Below are the code and all the weights of a small trained network. Each question names an input and a class and asks about switching units off, where a switched-off unit gives its printed mean instead of its output.

import numpy as np


def w(rows, s, z=0):
    codes = np.array(rows[::2]) - 128.0
    scale = np.full(codes.shape[1], s)
    scale[-1] = z or s
    return codes * scale


def norm(h):
    return h / np.sqrt((h * h).mean(-1, keepdims=True) + 1e-5)


def f(y):
    return y / 2 * (1 + np.tanh(0.7978845608 * (y + 0.044715 * y**3)))


def log_softmax(a):
    a = a - a.max(-1, keepdims=True)
    return a - np.log(np.exp(a).sum(-1, keepdims=True))


def net(x, mask):
    res = np.array(x, float).reshape(1, 3) / 4 @ E
    u = 0
    for l in range(2):
        y = f(norm(res) @ A[l][:, :-1].T + A[l][:, -1])
        res = res + np.where(mask[u : u + 6], y, B[l][:, -1]) @ B[l][:, :-1]
        u += 6
    return log_softmax(norm(res)[-1] @ U[:, :-1].T + U[:, -1])


A, B = {}, {}
E = w([
[152,154,95,124,148,82,133],'x0',
[2,119,101,151,159,108,163],'x1',
[143,209,146,102,107,149,87],'x2',
],0.0036)
A[0] = w([
[51,44,171,222,130,124,217,76],'L0N0',
[103,110,89,148,148,147,156,92],'L0N1',
[61,158,107,76,112,178,121,68],'L0N2',
[110,154,3,143,174,51,166,2],'L0N3',
[100,237,117,103,186,156,76,34],'L0N4',
[157,166,36,101,192,39,168,89],'L0N5',
],0.0045,0.0035)
B[0] = w([
[141,162,83,45,135,201,178,251],'L0N0',
[55,52,116,77,254,102,152,124],'L0N1',
[122,27,194,115,231,122,81,136],'L0N2',
[144,123,158,196,88,29,97,146],'L0N3',
[118,53,126,66,169,182,149,152],'L0N4',
[152,98,111,226,45,111,138,182],'L0N5',
],0.0052,0.0024)
A[1] = w([
[244,111,218,112,116,196,32,166],'L1N0',
[39,196,91,163,151,73,228,3],'L1N1',
[143,93,162,85,101,206,156,108],'L1N2',
[126,96,53,86,193,22,176,47],'L1N3',
[3,83,105,191,188,45,186,36],'L1N4',
[57,129,246,131,200,149,56,54],'L1N5',
],0.0042,0.0028)
B[1] = w([
[160,248,242,73,57,173,59,252],'L1N0',
[208,123,188,99,134,150,120,136],'L1N1',
[188,176,90,174,105,89,106,162],'L1N2',
[96,140,159,138,156,162,60,134],'L1N3',
[213,195,176,96,51,170,69,167],'L1N4',
[116,51,173,217,204,1,100,142],'L1N5',
],0.0056,0.0047)
U = w([
[50,71,48,39,207,219,231,229],'0',
[114,105,36,139,175,99,178,2],'1',
[179,83,45,227,37,47,167,155],'2',
[85,114,68,153,184,77,153,2],'3',
[33,56,205,146,253,68,59,203],'4',
[215,234,209,50,33,210,57,253],'5',
],0.0067,0.0044)

Each question gives the input, the list of numbers given to net, and the class t.
The units are the neurons (one row each of A and B). Each row of codes is followed by its name. A weight is (code - 128) times the scale printed after its matrix; where a second scale follows, it is the last column's (A, B and U).
mask holds one flag per neuron, layer by layer. A switched-off neuron (its flag False) gives its mean, the last column of its row in B, instead of its output. The means were averaged over made-up inputs and are rounded, as every weight is.
A unit's drop is (log p(t) with every unit on - log p(t) with that unit switched off) / (log p(t) with every unit on - log p(t) with every unit switched off).
The circuit of an input: a set's keep is (log p(t) with only the set's units on - log p(t) with every unit switched off) / (log p(t) with every unit on - log p(t) with every unit switched off). Starting from all 12 units, units are removed one at a time, each time the one whose removal leaves the highest keep (on an exact tie, the one counted first), for as long as the keep stays at least 0.8.
circuit, biggest first: the units of the circuit, biggest drop first
unit that matters most: the unit with the biggest drop
k most important neurons: the k neurons with the biggest drops, biggest first
top k neurons in layer l: the k neurons of layer l with the biggest drops, biggest first
drop when u is switched off: that unit's drop, to one decimal
input [1,-5,-8], class 2: top 2 neurons in layer 1 : L1N4, L1N0
input [6,3,-1], class 2: top 2 neurons in layer 0 : L0N5, L0N3
input [4,3,8], class 4: unit that matters most : L0N0
input [0,5,4], class 4: top 2 neurons in layer 1 : L1N5, L1N0
input [-8,8,0], class 0: circuit, biggest first : L0N0, L1N0
input [1,-1,-3], class 0: circuit, biggest first : L1N0, L0N0
input [2,7,7], class 4: circuit, biggest first : L0N2, L1N5
input [-1,5,1], class 0: 3 most important neurons : L0N0, L1N0, L0N5
input [-7,6,3], class 0: 3 most important neurons : L0N0, L1N0, L0N3
input [2,4,-7], class 5: top 2 neurons in layer 0 : L0N3, L0N4
input [1,6,-4], class 5: 4 most important neurons : L1N4, L0N3, L1N1, L0N4
input [2,6,-3], class 5: 2 most important neurons : L1N4, L0N3
input [-2,7,0], class 0: top 3 neurons in layer 0 : L0N0, L0N5, L0N1
input [5,2,-2], class 2: circuit, biggest first : L0N5
input [-7,4,-2], class 0: 2 most important neurons : L0N0, L1N0
input [-7,0,-2], class 0: 3 most important neurons : L0N0, L1N0, L1N4
input [-6,5,5], class 4: 2 most important neurons : L1N5, L0N2
input [1,8,-4], class 5: 4 most important neurons : L1N4, L0N3, L1N1, L0N4
input [-6,5,4], class 4: 2 most important neurons : L0N2, L1N5
input [5,7,-6], class 5: top neuron in layer 0 : L0N3
input [-8,7,2], class 0: top 2 neurons in layer 0 : L0N0, L0N3
input [7,7,-3], class 5: 2 most important neurons : L1N4, L1N1
input [-6,4,-3], class 0: drop when L0N0 is switched off : 0.5
input [-4,8,6], class 4: drop when L1N5 is switched off : 0.4
input [5,6,-6], class 5: drop when L1N4 is switched off : 1.6
input [6,-4,-6], class 2: drop when L0N3 is switched off : 0.0
input [7,-3,-4], class 2: most important neuron : L1N0
